Below is a small trained network, with its code and all its weights. Each question gives an input and a class and asks what happens when units are switched off, that is, made to give their printed mean instead of their output.

import numpy as np


def w(rows, s, z=0):
    codes = np.array(rows[::2]) - 128.0
    scale = np.full(codes.shape[1], s)
    scale[-1] = z or s
    return codes * scale


def f(y):
    return np.maximum(y, 0)


def log_softmax(a):
    a = a - a.max(-1, keepdims=True)
    return a - np.log(np.exp(a).sum(-1, keepdims=True))


def net(x, mask):
    res = np.array(x, float).reshape(1, 7) / 4 @ E
    y = f(res @ A[0][:, :-1].T + A[0][:, -1])
    res = res + np.where(mask, y, B[0][:, -1]) @ B[0][:, :-1]
    return log_softmax(res[-1] @ U[:, :-1].T + U[:, -1])


A, B = {}, {}
E = w([
[134,158,160,131,75,116,167,134,129,115,144],'x0',
[122,116,116,141,105,95,84,106,110,111,119],'x1',
[181,9,148,167,200,11,184,171,142,67,105],'x2',
[109,95,135,135,111,125,89,104,113,96,121],'x3',
[142,140,134,106,105,137,172,110,124,115,134],'x4',
[5,181,145,9,164,36,127,116,193,35,151],'x5',
[144,150,145,155,151,158,85,135,132,61,166],'x6',
],0.012)
A[0] = w([
[188,121,134,180,173,70,194,183,104,52,115,59],'N0',
[125,136,144,164,86,118,128,159,143,145,122,93],'N1',
[204,118,92,188,99,195,158,124,90,130,120,116],'N2',
[215,63,119,224,88,169,134,117,65,192,170,159],'N3',
[230,82,104,191,110,206,137,133,79,168,104,159],'N4',
[120,179,161,158,205,162,108,152,131,91,113,126],'N5',
[40,240,76,130,63,255,74,118,78,200,155,33],'N6',
[160,136,174,165,112,133,121,168,2,124,133,143],'N7',
[127,213,125,128,116,155,88,73,136,189,176,3],'N8',
[41,155,136,8,181,42,129,114,176,90,184,164],'N9',
[219,18,159,174,203,20,204,167,137,73,136,68],'N10',
[158,119,113,108,134,121,115,143,151,146,161,42],'N11',
],0.0079,0.0033)
B[0] = w([
[164,120,179,116,153,127,94,101,115,113,132,182],'N0',
[141,133,160,148,103,133,158,129,150,130,59,137],'N1',
[183,138,182,158,173,110,164,144,147,123,104,182],'N2',
[146,160,114,187,212,57,131,176,195,85,121,208],'N3',
[123,126,115,170,138,92,175,147,165,89,154,205],'N4',
[116,112,137,143,149,111,106,134,137,131,123,152],'N5',
[134,124,160,121,68,161,89,73,75,180,104,231],'N6',
[107,109,130,150,148,104,130,120,112,119,162,162],'N7',
[141,139,124,92,150,161,125,105,131,153,103,174],'N8',
[109,160,91,152,145,100,160,229,176,49,128,252],'N9',
[191,139,162,56,92,201,87,10,88,187,99,227],'N10',
[175,157,113,122,127,119,139,130,119,129,144,129],'N11',
],0.013,0.022)
U = w([
[34,149,91,173,144,51,219,254,237,34,123,253],'0',
[80,140,137,67,67,238,106,16,45,207,110,3],'1',
],0.0067,0.0014)

Each question gives the input, the list of numbers given to net, and the class t.
The units are the neurons (one row each of A and B). Each row of codes is followed by its name. A weight is (code - 128) times the scale printed after its matrix; where a second scale follows, it is the last column's (A, B and U).
mask holds one flag per neuron, in row order. A switched-off neuron (its flag False) gives its mean, the last column of its row in B, instead of its output. The means were averaged over made-up inputs and are rounded, as every weight is.
A unit's drop is (log p(t) with every unit on - log p(t) with that unit switched off) / (log p(t) with every unit on - log p(t) with every unit switched off).
The circuit of an input: a set's keep is (log p(t) with only the set's units on - log p(t) with every unit switched off) / (log p(t) with every unit on - log p(t) with every unit switched off). Starting from all 12 units, units are removed one at a time, each time the one whose removal leaves the highest keep (on an exact tie, the one counted first), for as long as the keep stays at least 0.8.
units of the circuit, in order: the units of the circuit, biggest drop first
top k neurons: the k neurons with the biggest drops, biggest first
drop of u: that unit's drop, to one decimal
input [8,-2,5,-2,-4,4,-7], class 1: units of the circuit, in order	(N10)
input [-1,-6,-8,-7,-7,-8,-8], class 0: top 3 neurons	(N3; N4; N10)
input [-3,4,5,-6,-7,4,6], class 1: top 3 neurons	(N10; N3; N4)
input [-3,4,-7,-5,-6,6,1], class 1: top 4 neurons	(N6; N3; N4; N8)
input [-4,4,-5,1,-2,4,0], class 1: top 2 neurons	(N6; N3)
input [8,-7,-4,2,1,-4,6], class 0: top 4 neurons	(N10; N3; N4; N2)
input [-4,-5,-5,7,4,-5,-8], class 0: top 4 neurons	(N10; N3; N4; N2)
input [-4,-6,1,5,6,0,6], class 1: top 2 neurons	(N9; N3)
input [2,3,-6,-6,1,-7,-3], class 0: drop of N11	0.0
input [-6,4,2,-2,-4,-1,-5], class 1: drop of N9	2.5
input [-6,6,6,-7,4,-3,-2], class 1: drop of N10	1.9
